Here is a tiny trained network, its code and every weight. The questions are about switching its units off for an input and a target symbol, where a switched-off unit gives its printed mean instead of its output.

import numpy as np


def w(rows, s, z=0):
    codes = np.array(rows[::2]) - 128.0
    scale = np.full(codes.shape[1], s)
    scale[-1] = z or s
    return codes * scale


def f(y):
    return np.maximum(y, 0)


def softmax(a):
    e = np.exp(a - a.max(-1, keepdims=True))
    return e / e.sum(-1, keepdims=True)


def log_softmax(a):
    a = a - a.max(-1, keepdims=True)
    return a - np.log(np.exp(a).sum(-1, keepdims=True))


def net(x, mask):
    ids = ['εηλστω'.index(c) for c in x.split()]
    T = len(ids)
    res = E[ids] + P[:T]
    r = res
    for j in range(3):
        rows = slice(3 * j, 3 * j + 3)
        q, k, v = (r @ M[0][rows].T for M in (Q, K, V))
        z = softmax(np.where(np.tri(T) > 0, q @ k.T / 3**0.5, -1e9)) @ v
        o = O[0][rows]
        res = res + np.where(mask[j], z, o[:, -1]) @ o[:, :-1]
    y = f(res @ A[0][:, :-1].T + A[0][:, -1])
    res = res + np.where(mask[3:11], y, B[0][:, -1]) @ B[0][:, :-1]
    return log_softmax(res[-1] @ U[:, :-1].T + U[:, -1])


Q, K, V, O, A, B = {}, {}, {}, {}, {}, {}
E = w([
[81,160,82,91,181],'ε',
[84,154,120,55,59],'η',
[251,108,158,162,146],'λ',
[194,95,100,56,137],'σ',
[119,217,134,122,133],'τ',
[75,112,206,107,122],'ω',
],0.023)
P = w([
[194,86,62,184,138],'0',
[143,41,121,169,116],'1',
[144,87,112,168,110],'2',
[147,124,114,151,121],'3',
[146,151,118,140,129],'4',
[146,166,123,124,135],'5',
[148,183,128,110,143],'6',
[146,200,133,97,145],'7',
[145,213,139,79,153],'8',
[145,228,145,63,163],'9',
[142,231,155,47,162],'10',
[138,246,153,31,170],'11',
[139,255,168,18,180],'12',
],0.0093)
Q[0] = w([
[139,147,146,118,45],'H1',
[42,105,198,177,157],'H1',
[59,188,195,124,106],'H1',
[206,176,118,100,171],'H2',
[221,219,97,112,253],'H2',
[59,92,159,135,32],'H2',
[119,151,94,105,100],'H3',
[113,194,68,159,115],'H3',
[144,149,83,100,133],'H3',
],0.021)
K[0] = w([
[141,114,117,97,68],'H1',
[75,182,130,47,163],'H1',
[38,144,86,95,119],'H1',
[32,180,114,62,123],'H2',
[3,164,62,35,133],'H2',
[195,109,178,210,107],'H2',
[154,88,158,169,138],'H3',
[155,175,156,169,137],'H3',
[154,93,105,151,134],'H3',
],0.019)
V[0] = w([
[88,73,48,62,151],'H1',
[82,99,43,222,158],'H1',
[120,52,66,169,6],'H1',
[148,123,116,188,191],'H2',
[217,155,224,140,58],'H2',
[139,151,179,169,214],'H2',
[36,114,147,188,109],'H3',
[162,183,140,171,108],'H3',
[81,173,2,113,122],'H3',
],0.0083)
O[0] = w([
[100,60,56,35,209,141],'H1',
[129,220,95,107,254,60],'H1',
[75,158,109,86,62,128],'H1',
[164,167,108,162,203,103],'H2',
[141,189,35,185,13,117],'H2',
[162,144,125,173,180,112],'H2',
[76,119,119,77,116,2],'H3',
[112,100,155,173,84,183],'H3',
[73,137,112,55,113,58],'H3',
],0.008,0.0085)
A[0] = w([
[193,223,145,161,101,44],'N1',
[121,165,90,173,212,99],'N2',
[204,74,73,75,140,86],'N3',
[213,179,236,118,130,222],'N4',
[87,245,112,30,141,96],'N5',
[174,179,143,210,124,16],'N6',
[147,255,184,50,101,134],'N7',
[129,173,32,179,135,2],'N8',
],0.0096,0.0039)
B[0] = w([
[32,104,103,97,205,214],'N1',
[85,128,127,119,2,173],'N2',
[147,245,72,138,86,152],'N3',
[68,162,117,165,112,249],'N4',
[227,92,204,212,133,179],'N5',
[116,19,132,81,127,192],'N6',
[102,93,10,51,145,207],'N7',
[146,215,246,80,123,156],'N8',
],0.0073,0.016)
U = w([
[203,143,159,23,222,206],'ε',
[158,106,114,2,88,90],'η',
[181,52,62,105,166,42],'λ',
[221,117,43,123,161,87],'σ',
[77,241,66,114,144,153],'τ',
[215,162,176,210,73,254],'ω',
],0.0087,0.0072)

Each question gives the input, a string of symbols that net reads in full, and the target symbol t.
The units are the heads (3 rows each of Q, K, V and O) and the neurons (one row each of A and B). Each row of codes is followed by its name. A weight is (code - 128) times the scale printed after its matrix; where a second scale follows, it is the last column's (O, A, B and U).
mask holds one flag per unit, heads first, then neurons. A switched-off unit (its flag False) gives its mean, the last column of its rows in O or B, instead of its output. The means were averaged over made-up inputs and are rounded, as every weight is.
A unit's drop is (log p(t) with every unit on - log p(t) with that unit switched off) / (log p(t) with every unit on - log p(t) with every unit switched off).
The circuit of an input: a set's keep is (log p(t) with only the set's units on - log p(t) with every unit switched off) / (log p(t) with every unit on - log p(t) with every unit switched off). Starting from all 11 units, units are removed one at a time, each time the one whose removal leaves the highest keep (on an exact tie, the one counted first), for as long as the keep stays at least 0.8.
units of the circuit, in order: the units of the circuit, biggest drop first
k most important neurons: the k neurons with the biggest drops, biggest first
which heads matter: for each layer, one digit per head in row order, 1 if its drop is at least 0.15 and else 0, layers parted by /
drop when u is switched off: that unit's drop, to one decimal
input τ τ τ τ τ σ η σ σ λ λ τ, target η: which heads matter -> 110
input τ λ ε λ, target ε: 2 most important neurons -> [N2 N5]
input τ η σ ω, target η: which heads matter -> 101
input ε ε τ ε ω, target ε: which heads matter -> 101
input τ ε η τ η η σ τ, target η: which heads matter -> 010
input η ω η η λ τ η ε, target ω: which heads matter -> 001
input τ λ τ ε τ τ ε η ε τ λ, target τ: which heads matter -> 101
input λ ε η, target ω: which heads matter -> 001
input τ τ ε τ ω σ λ τ τ τ τ ω, target τ: which heads matter -> 010
input τ τ τ τ η σ σ η σ σ η ε, target ε: which heads matter -> 010
input ω σ σ, target σ: most important neuron -> [N3]
input ω η λ η τ ω η σ λ ω τ λ, target τ: units of the circuit, in order -> [N4 H1 N1]
input τ ε λ λ λ ω η λ, target η: which heads matter -> 011
input τ ε τ τ τ σ, target ε: which heads matter -> 010
input τ λ ω λ η, target ω: which heads matter -> 101
input ω ω τ σ η λ ω ε, target ω: which heads matter -> 001
input τ τ τ τ ε σ ε τ ω τ, target ε: most important neuron -> [N5]
input ω σ η τ ε σ, target ε: 3 most important neurons -> [N2 N7 N4]
input η ω ε σ σ λ τ τ τ τ τ τ ω, target τ: units of the circuit, in order -> [H2 H3 N5 H1]
input λ τ τ η σ, target ω: most important neuron -> [N7]
input σ λ τ τ ε ω τ τ λ, target ε: drop when H3 is switched off -> 0.1
input η ε λ η λ, target η: drop when N5 is switched off -> 0.2
input τ ε τ, target ε: drop when H2 is switched off -> 0.3
input τ σ λ ω σ, target τ: drop when N7 is switched off -> 0.0
